What each symbol does to the units:
at | a k t f z
J35 | J931 J290 J437 J808 J75
J207 | J758 J251 J942 J290 J35
J781 | J277 J196 J189 J746 J727
J601 | J705 J589 J701 J313 J168
J119 | J313 J719 J408 J701 J906
J319 | J884 J847 J795 J824 J475
J277 | J782 J865 J845 J781 J932
J703 | J135 J603 J726 J584 J589
J146 | J75 J665 J905 J975 J675
J498 | J46 J193 J986 J316 J750
J969 | J761 J333 J594 J603 J703
J62 | J155 J521 J930 J193 J498
J618 | J232 J190 J250 J661 J620
J936 | J404 J910 J328 J40 J196
J726 | J791 J856 J589 J826 J395
J826 | J726 J135 J805 J180 J705
J640 | J750 J943 J618 J113 J250
J705 | J395 J180 J119 J601 J408
J113 | J640 J986 J661 J232 J984
J670 | J910 J577 J404 J300 J990
J793 | J475 J538 J811 J887 J315
J719 | J805 J726 J601 J395 J701
J137 | J661 J640 J617 J250 J72
J330 | J437 J931 J146 J764 J905
J75 | J764 J808 J225 J146 J888
J521 | J336 J590 J950 J255 J193
J795 | J538 J861 J475 J996 J89
J168 | J408 J313 J400 J870 J103
J196 | J865 J40 J782 J253 J746
J990 | J40 J300 J865 J328 J501
J701 | J119 J395 J168 J156 J400
J20 | J872 J888 J300 J910 J936
J83 | J139 J685 J639 J174 J761
J933 | J181 J617 J290 J758 J882
J367 | J930 J155 J316 J46 J838
J823 | J996 J319 J887 J475 J590
J577 | J675 J225 J20 J982 J300
J661 | J618 J750 J984 J137 J251
J193 | J62 J255 J367 J142 J316
J589 | J180 J584 J395 J805 J313
J764 | J330 J35 J975 J75 J827
J139 | J337 J727 J333 J83 J216
J475 | J823 J824 J89 J793 J956
J900 | J685 J189 J139 J598 J333
J300 | J670 J982 J936 J917 J328
J275 | J328 J404 J253 J865 J277
J761 | J216 J174 J479 J969 J135
J216 | J873 J83 J603 J761 J856
J400 | J906 J156 J103 J847 J319
J746 | J781 J253 J512 J845 J685
J905 | J225 J764 J675 J827 J872
J437 | J665 J882 J75 J330 J225
J181 | J72 J984 J207 J933 J942
J675 | J888 J975 J872 J577 J670
J253 | J196 J990 J277 J501 J845
J782 | J501 J275 J746 J277 J512
J847 | J400 J408 J861 J740 J824
J845 | J746 J501 J932 J189 J900
J665 | J808 J942 J764 J437 J975
J40 | J936 J670 J275 J990 J253
J865 | J275 J936 J501 J196 J781
J250 | J137 J113 J620 J984 J181
J930 | J142 J950 J498 J367 J986
J174 | J83 J900 J873 J333 J969
J805 | J589 J791 J705 J719 J119
J824 | J319 J740 J996 J538 J793
J584 | J703 J479 J826 J791 J805
J46 | J367 J62 J943 J498 J190
J740 | J847 J168 J884 J103 J538
J336 | J366 J811 J995 J521 J62
J255 | J521 J956 J155 J995 J142
J598 | J900 J512 J83 J337 J639
J189 | J845 J782 J727 J512 J598
J982 | J577 J905 J910 J872 J917
J315 | J956 J887 J521 J366 J950
J791 | J584 J594 J180 J726 J719
J313 | J601 J805 J156 J119 J870
J758 | J933 J620 J378 J207 J931
J538 | J824 J103 J823 J795 J887
J872 | J982 J827 J670 J20 J404
J984 | J250 J232 J251 J617 J933
J251 | J620 J137 J933 J72 J290
J316 | J498 J142 J838 J943 J640
J103 | J740 J870 J319 J861 J795
J996 | J795 J884 J793 J823 J811
J395 | J719 J826 J313 J705 J156
J408 | J156 J601 J906 J168 J740
J479 | J603 J873 J135 J594 J791
J943 | J316 J930 J190 J986 J113
J290 | J207 J72 J882 J378 J808
J887 | J793 J795 J590 J89 J366
J155 | J950 J336 J142 J62 J46
J811 | J89 J823 J315 J590 J521
J135 | J856 J969 J791 J703 J180
J750 | J190 J316 J232 J640 J137
J888 | J827 J146 J982 J675 J910
J512 | J189 J277 J685 J932 J337
J72 | J251 J250 J758 J181 J378
J917 | J300 J872 J40 J404 J275
J225 | J975 J330 J888 J905 J982
J333 | J174 J598 J216 J639 J603
J906 | J870 J701 J740 J400 J884
J617 | J984 J618 J72 J620 J758
J910 | J20 J675 J917 J670 J40
J986 | J943 J367 J750 J838 J232
J861 | J103 J906 J824 J884 J996
J156 | J701 J705 J870 J408 J847
J942 | J378 J933 J35 J882 J437
J378 | J290 J181 J931 J942 J665
J995 | J255 J315 J62 J950 J930
J501 | J253 J328 J781 J782 J189
J603 | J969 J639 J856 J479 J584
J180 | J826 J703 J719 J589 J601
J639 | J333 J337 J761 J873 J479
J882 | J942 J758 J808 J931 J330
J594 | J479 J216 J703 J856 J726
J838 | J986 J46 J640 J190 J618
J808 | J35 J378 J330 J665 J146
J870 | J168 J119 J847 J906 J861
J404 | J917 J20 J990 J936 J865
J975 | J146 J437 J827 J225 J577
J620 | J617 J661 J181 J251 J207
J950 | J995 J366 J193 J155 J367
J827 | J905 J75 J577 J888 J20
J956 | J590 J793 J336 J315 J995
J931 | J882 J207 J665 J35 J764
J232 | J113 J838 J137 J618 J617
J873 | J639 J139 J969 J216 J594
J590 | J811 J475 J366 J956 J255
J89 | J887 J996 J956 J811 J336
J932 | J512 J781 J900 J727 J139
J190 | J838 J498 J113 J750 J661
J884 | J861 J400 J538 J319 J823
J337 | J598 J932 J174 J139 J873
J328 | J990 J917 J196 J275 J782
J727 | J932 J746 J598 J685 J83
J142 | J193 J995 J46 J930 J943
J856 | J594 J761 J584 J135 J826
J366 | J315 J89 J255 J336 J155
J685 | J727 J845 J337 J900 J174

The rows follow the links: the fewer symbols apart two units are, the more alike their rows tend to be.

Each row is also shifted at random along 5 hidden directions that mean nothing.

Row, then unit:
[60,-6,-14,-18,-10,13,-6,14,-14,-12,37,41,-8,38,38,-4,30,-20,16,-4,9,-33,-19,6,4,-3,12,-4,-16,-50,-27]
unit: J250
[81,-2,-24,8,-1,36,4,4,8,-14,24,29,1,37,15,-22,39,-19,11,-31,4,-24,-20,-3,-11,13,30,30,-31,-25,-24]
unit: J764
[12,-7,-34,6,4,-8,29,14,-22,-24,-14,29,5,-9,-19,-23,-21,4,2,9,-5,-20,-31,-2,-18,-5,2,-9,12,14,20]
unit: J577
[-45,-7,-35,25,-17,4,6,-6,-16,2,4,-4,-25,33,-11,-46,32,6,-28,12,-9,-22,2,2,15,28,15,-16,-26,-27,47]
unit: J984
[21,21,19,-20,14,-8,8,15,22,-1,-22,22,34,20,-13,0,-5,-9,43,-30,6,22,13,9,-5,3,-1,7,3,17,-10]
unit: J873
[6,-26,14,27,-12,-23,0,-18,18,0,-45,-29,36,-34,-47,-4,-41,-8,24,-38,-62,7,30,7,22,81,-3,13,-25,37,22]
unit: J705
[-10,43,3,6,-19,0,2,39,27,4,21,17,33,31,27,4,3,-1,10,-37,7,8,4,-7,-8,-1,-24,-7,-14,-3,-50]
unit: J479
[-97,-47,-26,15,14,24,19,-3,-32,-8,-2,-22,-25,-40,17,-2,-1,-8,-29,9,10,-9,-47,-20,-28,-29,8,40,25,22,-24]
unit: J827
[-14,23,18,-14,-39,-9,-25,33,20,-17,60,41,37,-13,61,61,-34,-13,28,-29,-16,-30,-13,-1,5,-2,-36,-25,-13,-30,-93]
unit: J740
[108,53,1,36,-57,9,-38,15,41,8,73,-8,15,16,47,28,8,11,-35,-26,-22,-21,19,-11,16,30,-25,-24,-51,-40,-54]
unit: J538
[-141,-13,28,-27,20,1,-29,-47,-7,-15,18,-4,-29,-75,-4,65,-36,12,-11,59,3,-13,-10,8,-4,-45,7,-9,37,-3,10]
unit: J316
[-19,19,-44,28,-16,18,17,17,3,-18,24,27,6,21,2,-28,11,2,-17,-15,-7,-31,-27,-10,-17,12,10,-1,-26,-15,-4]
unit: J905
[-111,-33,-12,42,-5,-35,32,5,-31,39,-73,-84,-12,-10,-40,-57,-8,19,-44,9,-15,44,26,-12,18,30,-28,0,15,59,66]
unit: J703
[-42,-59,3,-23,24,17,-3,-21,-40,11,-7,-24,-46,3,24,-7,38,-20,-4,26,27,3,-11,1,8,-25,23,29,21,-14,4]
unit: J661
[30,62,-18,3,3,20,2,12,26,-24,40,48,10,-5,3,25,-11,21,-14,9,20,-19,-29,-8,-41,-45,1,-15,5,-8,-23]
unit: J910
[-32,0,35,-35,-7,-10,-18,19,9,1,18,17,22,0,42,42,-14,-18,40,-19,5,2,5,7,9,-11,-21,-4,7,-14,-61]
unit: J870
[57,-51,29,9,9,15,-23,-30,-21,54,-10,-107,-56,-13,37,7,42,-1,-55,22,23,46,28,-15,23,-18,-9,38,20,11,-9]
unit: J823
[-127,15,9,-39,-8,-38,-12,6,-12,-21,14,50,1,-7,-1,28,-34,6,27,41,-4,-26,-2,23,17,-15,-13,-65,16,-32,21]
unit: J950
[-130,16,-30,41,-32,24,-17,-18,23,-18,46,9,-1,1,-3,-5,9,5,-27,-11,-34,-47,-5,-4,4,45,22,-3,-53,-34,3]
unit: J137
[-12,13,30,-63,17,-25,9,41,3,-22,-9,71,46,3,20,39,-39,-22,83,-21,18,7,-15,14,-11,-38,-21,-12,34,6,-55]
unit: J603
[89,8,8,-13,-19,-17,-12,3,7,9,-1,17,5,65,-5,-29,32,-12,32,-14,-12,-4,41,22,43,51,9,-26,-38,-41,31]
unit: J315
[-33,67,-44,52,-29,56,-6,16,33,3,76,3,-13,51,37,-20,57,22,-71,-15,19,-21,-16,-26,-28,-13,10,7,-47,-37,-36]
unit: J225
[107,7,-37,2,-11,-10,16,17,-30,3,2,18,-26,60,-2,-53,37,9,-20,29,16,-15,-3,7,14,1,4,-39,-10,-34,52]
unit: J72
[15,-4,-27,14,13,9,24,3,-20,-2,-11,-10,-19,-9,-9,-20,4,14,-33,22,17,3,-25,-13,-24,-30,2,8,21,20,17]
unit: J872
[-15,81,-21,13,-9,32,-14,-10,57,-32,56,66,17,35,-20,5,17,17,1,-11,-4,-39,-3,7,-20,10,33,-20,-47,-42,7]
unit: J665
[-11,-7,28,-4,-7,-18,-11,-2,18,-17,-1,7,40,-68,-3,57,-68,-8,34,-22,-35,-4,-4,2,-4,13,-20,4,9,29,-43]
unit: J805
[-164,18,-58,65,-13,-1,29,-9,-5,-2,-19,-23,-16,0,-58,-61,1,35,-66,18,-21,-11,-4,-11,-11,31,8,-15,-22,20,82]
unit: J888
[64,58,-3,17,-14,4,1,19,48,-22,25,40,51,-14,-9,26,-37,10,16,-38,-18,-13,-7,-6,-24,9,-10,-7,-20,12,-38]
unit: J598
[43,-11,-3,-13,46,-2,28,-15,-14,6,-61,-4,-11,11,-54,-41,14,5,10,18,22,32,6,7,-12,-16,23,18,28,34,66]
unit: J936
[24,34,-31,51,-31,48,2,26,46,-19,53,20,40,18,32,-1,16,-12,-6,-80,-21,-29,-26,-24,-29,34,7,42,-57,-9,-86]
unit: J253
[116,-14,32,-32,18,-37,8,6,-13,24,-55,-19,5,12,-19,-11,-8,-2,28,12,14,45,33,14,19,-7,-18,-12,32,26,34]
unit: J719
[-105,21,-43,43,-26,-21,34,23,16,-36,-20,39,53,-17,-55,-29,-54,8,17,-39,-58,-31,-17,-1,-13,61,-5,-18,-30,27,24]
unit: J781
[-27,14,-26,4,-4,-8,6,-5,-15,-20,9,29,-16,-7,-21,-10,-12,17,-17,39,-2,-30,-17,6,-3,-10,7,-37,3,-16,45]
unit: J933
[25,14,14,-66,8,-43,-5,17,-35,1,4,43,-25,29,12,9,0,10,18,69,41,-1,5,24,22,-55,-18,-74,42,-40,39]
unit: J193
[-20,-2,6,-9,-9,-6,-21,-15,-7,-8,30,5,-19,-31,16,36,-17,8,-15,36,-3,-21,-8,4,9,-18,-5,-27,8,-23,-1]
unit: J367
[71,13,-7,-28,17,10,23,45,-11,2,5,32,7,41,38,-10,26,-13,19,-14,48,13,-26,-8,-24,-51,-10,12,23,-2,-49]
unit: J782

The symbols that take the first to the second take the third to the fourth, perhaps in another order. What is the fourth?
Answer with the unit's name.
A [4,107,-37,93,-70,4,-3,37,59,32,45,-37,19,70,-1,-48,33,48,-90,-35,-21,7,44,-24,8,54,-34,-43,-74,-16,13]
B [-39,-38,21,-19,-19,-25,-9,20,-17,-7,6,7,23,-38,38,42,-44,-24,38,-17,-22,-13,-15,2,14,9,-30,-7,12,2,-58]
C [-25,-3,30,6,-19,28,-47,-26,36,-4,51,-15,9,-28,37,57,0,-15,3,-28,-22,-17,8,-2,10,22,7,25,-31,-25,-64]
D J838

A [-15,-60,0,-14,0,-26,7,-4,-56,22,-29,-38,-42,7,11,-28,15,-8,-14,39,7,8,8,6,34,-1,-10,-13,23,-7,38]
B [-48,-14,-3,-24,10,-9,-2,-18,-14,-14,-11,32,-11,19,-25,-17,8,-9,28,20,-4,-19,6,21,19,15,27,-17,-5,-27,49]
C [58,4,11,6,-21,-36,-9,-10,6,8,-18,-12,9,2,-30,-8,-19,9,6,6,-33,0,38,16,36,48,-11,-37,-18,-4,52]
D J62

A [66,-4,4,-54,35,7,11,17,-19,-35,17,65,8,-41,29,50,-34,-11,39,22,37,-15,-60,-1,-43,-85,-3,4,58,7,-59]
B [80,74,-18,10,1,30,-2,14,33,-11,48,33,3,22,8,8,16,26,-29,4,31,-9,-16,-12,-37,-43,4,-10,-7,-16,-18]
C [-1,-23,14,-22,0,-23,-6,-8,-17,17,-25,-8,-13,39,-10,-26,24,-11,19,11,-4,9,36,20,42,31,7,-17,-8,-22,47]
D J521

A [-6,-41,-28,19,0,-7,41,21,-18,-16,-44,8,29,-6,-21,-40,-19,-21,28,-42,-26,-7,-25,-5,-13,37,3,28,-5,35,-3]
B [-58,-18,-29,39,-6,-22,37,10,-13,-11,-43,-17,21,-40,-41,-27,-46,9,-9,-12,-33,1,-15,-10,-13,28,-13,4,7,54,27]
C [39,21,4,-47,31,10,-1,-11,9,-35,10,74,7,7,-19,17,-2,-6,50,15,17,-23,-17,20,-16,-28,33,-8,10,-21,10]
D J146

A [-57,-18,-8,22,34,22,19,-31,0,6,-41,-38,-13,-21,-46,-25,9,7,-18,1,4,24,0,-9,-22,-1,27,46,12,47,37]
B [104,15,-49,65,-15,11,26,-4,13,-1,-19,-18,4,20,-51,-65,12,16,-38,-22,-30,-7,5,-11,-7,56,18,9,-42,19,55]
C [35,-41,13,-23,22,-3,-7,-37,-19,3,-26,-10,-27,0,-26,-12,16,-11,16,25,-2,1,16,17,23,12,29,7,4,-11,53]
D J498

A [-13,28,-34,16,-2,24,15,19,-5,3,25,9,-20,41,17,-32,43,13,-39,11,32,-7,-18,-14,-19,-28,6,-2,-6,-18,0]
B [-50,53,-18,-1,11,2,10,6,12,-26,16,43,5,-16,-25,13,-27,29,-13,29,15,-14,-25,-2,-35,-44,0,-28,18,6,17]
C [20,-21,-3,-9,29,25,-4,-30,-16,-2,3,-12,-39,-25,-1,10,16,4,-23,37,22,-2,-19,-3,-18,-40,23,23,23,2,12]
D J330

A [-15,7,18,-34,-8,15,-31,13,-14,17,61,-1,-36,19,84,42,35,-3,-23,33,49,-2,-9,-5,5,-66,-19,-15,20,-50,-61]
B [-52,-50,22,-78,38,-63,14,-5,-80,12,-64,3,-47,-7,-19,-8,-17,4,22,98,40,23,7,29,29,-62,-13,-56,83,1,89]
C [33,30,-14,10,1,13,6,-3,42,-51,18,69,53,-37,-33,26,-48,-6,44,-40,-37,-39,-31,3,-33,25,21,10,-24,8,-27]
D J990

A [-11,27,62,-46,30,21,-35,-4,20,36,29,-30,-21,4,61,62,31,5,-10,19,68,52,18,-7,-10,-87,-17,19,42,-3,-63]
B [-87,-20,6,73,-23,17,-16,-28,24,20,0,-95,5,-72,-2,22,-26,10,-57,-32,-48,13,13,-28,-1,45,-15,44,-23,47,-29]
C [-67,-56,-24,72,-18,51,-17,-50,1,24,9,-94,-44,-3,5,-36,58,-9,-70,-23,-32,-9,10,-22,18,67,36,65,-56,-5,11]
D J838

A [-146,2,-21,19,4,34,-1,-19,14,-28,25,20,4,-25,-8,9,-3,-1,-6,-11,-12,-32,-30,-8,-27,3,28,26,-16,-3,-20]
B [-48,50,-14,9,23,6,19,-5,25,4,-28,11,2,42,-61,-45,25,24,-8,6,17,24,21,5,-16,0,23,-4,-7,15,69]
C [-80,103,-16,-1,27,-7,14,-6,27,3,-11,25,-15,36,-71,-29,12,63,-42,64,40,23,23,7,-25,-50,10,-57,18,7,107]
D J727

A [57,6,38,-14,11,2,-18,-2,13,25,0,-33,-2,-8,23,30,5,2,-4,-2,21,37,22,-3,2,-25,-16,14,19,14,-32]
B [-24,53,19,19,-13,-8,-18,-9,49,16,2,-16,19,15,-26,3,0,22,-10,-15,-15,21,47,4,13,32,-8,-17,-28,3,23]
C [-4,41,-3,-13,15,29,-19,-22,25,-28,45,44,-6,-16,-2,38,-3,13,-5,20,12,-27,-20,3,-26,-36,25,-5,-1,-24,-9]
D J35

A [179,-50,-6,-30,18,19,6,6,-48,3,12,-2,-42,4,55,3,30,-20,-7,28,43,-6,-38,-7,-9,-56,4,21,36,-18,-35]
B [168,-69,-26,42,0,50,1,-22,-32,24,11,-76,-52,-10,41,-26,56,-17,-62,-5,9,-2,-25,-28,-4,2,21,67,-10,0,-26]
C [-87,-37,-1,-20,34,4,29,10,-24,-9,-32,6,4,-25,1,0,-15,-17,24,-5,19,13,-33,-6,-28,-35,4,34,39,38,-24]
D J277

A [76,-7,15,-54,18,-38,-3,-6,-36,4,-22,22,-32,16,-13,-3,0,7,15,68,26,5,13,26,25,-35,-2,-56,38,-23,67]
B [11,14,-11,0,-8,55,-25,7,-5,19,80,-16,-51,39,90,16,76,0,-59,17,58,-9,-22,-22,-15,-64,3,19,-3,-55,-70]
C [103,46,24,-13,-23,-5,-33,-4,39,2,39,22,15,26,12,30,6,3,18,-9,-9,-9,33,13,24,18,-5,-29,-29,-39,-13]
D J193

A [114,53,2,-10,-6,-29,16,28,38,-14,-29,62,63,56,-51,-31,-13,-3,66,-47,-21,5,30,21,9,53,3,-27,-33,3,31]
B [-55,15,8,16,-1,13,2,9,25,13,-5,-21,19,11,4,-4,9,0,-3,-36,1,25,13,-10,-9,10,-8,28,-12,21,-28]
C [93,-27,-16,-20,14,-42,52,38,-42,-10,-65,29,23,7,-31,-40,-30,-11,43,-1,1,12,-17,8,-4,-2,-17,-14,35,35,30]
D J727

A [7,39,16,-6,-20,-43,-3,15,31,-26,-3,49,58,-33,-32,34,-77,8,46,-18,-43,-14,9,14,3,29,-24,-44,-7,13,-1]
B [14,59,3,-12,-13,-26,12,52,12,13,4,27,23,58,12,-13,6,15,7,-6,25,21,17,3,2,-18,-34,-44,2,-8,-6]
C [-24,29,16,-22,7,-55,16,19,-8,13,-46,3,9,2,-38,-6,-35,26,9,36,12,34,26,14,9,-20,-32,-56,38,27,60]
D J479

